Below is a small trained network, with its code and all its weights. Each question gives an input and a class and asks what happens when units are switched off, that is, made to give their printed mean instead of their output.

import numpy as np


def w(rows, s, z=0):
    codes = np.array(rows[::2]) - 128.0
    scale = np.full(codes.shape[1], s)
    scale[-1] = z or s
    return codes * scale


def norm(h):
    return h / np.sqrt((h * h).mean(-1, keepdims=True) + 1e-5)


def f(y):
    return np.maximum(y, 0)


def log_softmax(a):
    a = a - a.max(-1, keepdims=True)
    return a - np.log(np.exp(a).sum(-1, keepdims=True))


def net(x, mask):
    res = np.array(x, float).reshape(1, 4) / 4 @ E
    u = 0
    for l in range(3):
        y = f(norm(res) @ A[l][:, :-1].T + A[l][:, -1])
        res = res + np.where(mask[u : u + 8], y, B[l][:, -1]) @ B[l][:, :-1]
        u += 8
    return log_softmax(norm(res)[-1] @ U[:, :-1].T + U[:, -1])


A, B = {}, {}
E = w([
[92,50,191,126,133],'x0',
[130,178,106,155,254],'x1',
[92,252,147,20,139],'x2',
[239,71,14,54,129],'x3',
],0.0095)
A[0] = w([
[127,101,132,207,14,117],'L0N0',
[96,61,172,159,87,69],'L0N1',
[135,196,92,134,221,3],'L0N2',
[118,33,153,102,65,151],'L0N3',
[116,217,128,96,113,158],'L0N4',
[135,49,145,139,250,106],'L0N5',
[60,169,182,176,96,201],'L0N6',
[182,145,69,162,161,194],'L0N7',
],0.021,0.0037)
B[0] = w([
[253,204,125,150,174,232],'L0N0',
[128,114,166,196,148,212],'L0N1',
[84,118,32,192,127,219],'L0N2',
[117,36,183,66,185,232],'L0N3',
[103,183,107,62,187,220],'L0N4',
[70,131,100,161,247,223],'L0N5',
[84,147,205,170,59,245],'L0N6',
[142,87,43,137,111,225],'L0N7',
],0.027,0.012)
A[1] = w([
[148,172,137,183,153,80],'L1N0',
[143,86,128,128,99,81],'L1N1',
[72,112,206,46,107,137],'L1N2',
[133,143,149,158,139,123],'L1N3',
[108,142,144,114,82,33],'L1N4',
[63,197,137,118,6,14],'L1N5',
[159,97,139,124,57,4],'L1N6',
[175,39,106,157,58,107],'L1N7',
],0.023,0.0035)
B[1] = w([
[110,178,78,125,78,254],'L1N0',
[154,151,147,110,199,144],'L1N1',
[82,168,123,59,143,249],'L1N2',
[120,102,84,157,49,214],'L1N3',
[119,137,125,99,134,152],'L1N4',
[96,152,156,4,159,221],'L1N5',
[169,125,164,115,165,130],'L1N6',
[194,80,172,96,122,182],'L1N7',
],0.027,0.0062)
A[2] = w([
[51,191,161,180,91,55],'L2N0',
[69,121,154,71,95,24],'L2N1',
[85,143,251,186,63,23],'L2N2',
[176,73,102,81,149,200],'L2N3',
[44,70,170,158,156,77],'L2N4',
[167,160,158,135,152,1],'L2N5',
[85,193,125,63,39,198],'L2N6',
[119,69,118,54,104,113],'L2N7',
],0.022,0.003)
B[2] = w([
[149,90,223,83,83,243],'L2N0',
[76,141,165,92,156,201],'L2N1',
[146,20,144,178,255,244],'L2N2',
[101,111,159,79,69,251],'L2N3',
[134,195,145,180,23,227],'L2N4',
[118,129,110,148,37,170],'L2N5',
[71,196,162,84,171,254],'L2N6',
[135,172,112,109,78,188],'L2N7',
],0.028,0.0085)
U = w([
[84,156,2,143,192,220],'0',
[253,44,142,13,114,105],'1',
[53,182,145,214,85,3],'2',
[142,131,70,14,60,36],'3',
[42,176,197,15,135,196],'4',
[235,206,114,165,64,59],'5',
[160,95,52,113,97,20],'6',
[145,71,234,198,170,184],'7',
],0.016,0.0065)

Each question gives the input, the list of numbers given to net, and the class t.
The units are the neurons (one row each of A and B). Each row of codes is followed by its name. A weight is (code - 128) times the scale printed after its matrix; where a second scale follows, it is the last column's (A, B and U).
mask holds one flag per neuron, layer by layer. A switched-off neuron (its flag False) gives its mean, the last column of its row in B, instead of its output. The means were averaged over made-up inputs and are rounded, as every weight is.
A unit's drop is (log p(t) with every unit on - log p(t) with that unit switched off) / (log p(t) with every unit on - log p(t) with every unit switched off).
The circuit of an input: a set's keep is (log p(t) with only the set's units on - log p(t) with every unit switched off) / (log p(t) with every unit on - log p(t) with every unit switched off). Starting from the 12 units with the biggest drops (on a tie, the unit counted first), units are removed one at a time, each time the one whose removal leaves the highest keep (on an exact tie, the one counted first), for as long as the keep stays at least 0.8.
circuit, biggest first: the units of the circuit, biggest drop first
unit that matters most: the unit with the biggest drop
k most important neurons: the k neurons with the biggest drops, biggest first
k most important neurons of layer l: the k neurons of layer l with the biggest drops, biggest first
input [-4,0,2,0], class 0: unit that matters most : L0N6
input [-7,-5,-2,-7], class 7: circuit, biggest first : L0N6, L2N2
input [-4,0,-7,-6], class 7: 2 most important neurons : L0N6, L2N2
input [4,7,-3,-2], class 2: 2 most important neurons : L2N4, L0N0
input [-4,1,-3,7], class 1: 2 most important neurons : L1N7, L0N4
input [-2,2,-3,5], class 0: 3 most important neurons : L0N5, L0N3, L2N0
input [-1,0,-2,-4], class 7: circuit, biggest first : L2N2, L0N6
input [8,7,-6,-4], class 2: 3 most important neurons : L0N5, L2N4, L1N0
input [2,-8,-1,1], class 1: circuit, biggest first : L0N3, L0N0
input [-8,-3,8,6], class 0: 3 most important neurons : L0N6, L0N3, L2N0
input [5,4,4,0], class 0: 2 most important neurons : L0N2, L0N5
input [-7,6,-4,-4], class 0: 2 most important neurons : L0N7, L0N2
input [6,4,-4,-4], class 7: 2 most important neurons of layer 2 : L2N2, L2N0
input [8,-5,-6,5], class 7: circuit, biggest first : L0N1
input [-1,-7,1,4], class 1: 2 most important neurons : L0N0, L0N6
input [5,6,2,-4], class 2: 2 most important neurons of layer 0 : L0N5, L0N2
input [7,7,-6,-4], class 2: 2 most important neurons : L0N5, L2N4
input [3,0,1,8], class 3: 2 most important neurons of layer 0 : L0N0, L0N1
input [6,-2,-3,8], class 1: 3 most important neurons : L0N6, L2N6, L0N4
input [-2,-3,-1,-1], class 7: circuit, biggest first : L0N1
input [2,3,-5,7], class 0: 2 most important neurons of layer 0 : L0N5, L0N6
input [4,-5,1,4], class 1: 4 most important neurons of layer 0 : L0N6, L0N4, L0N0, L0N5
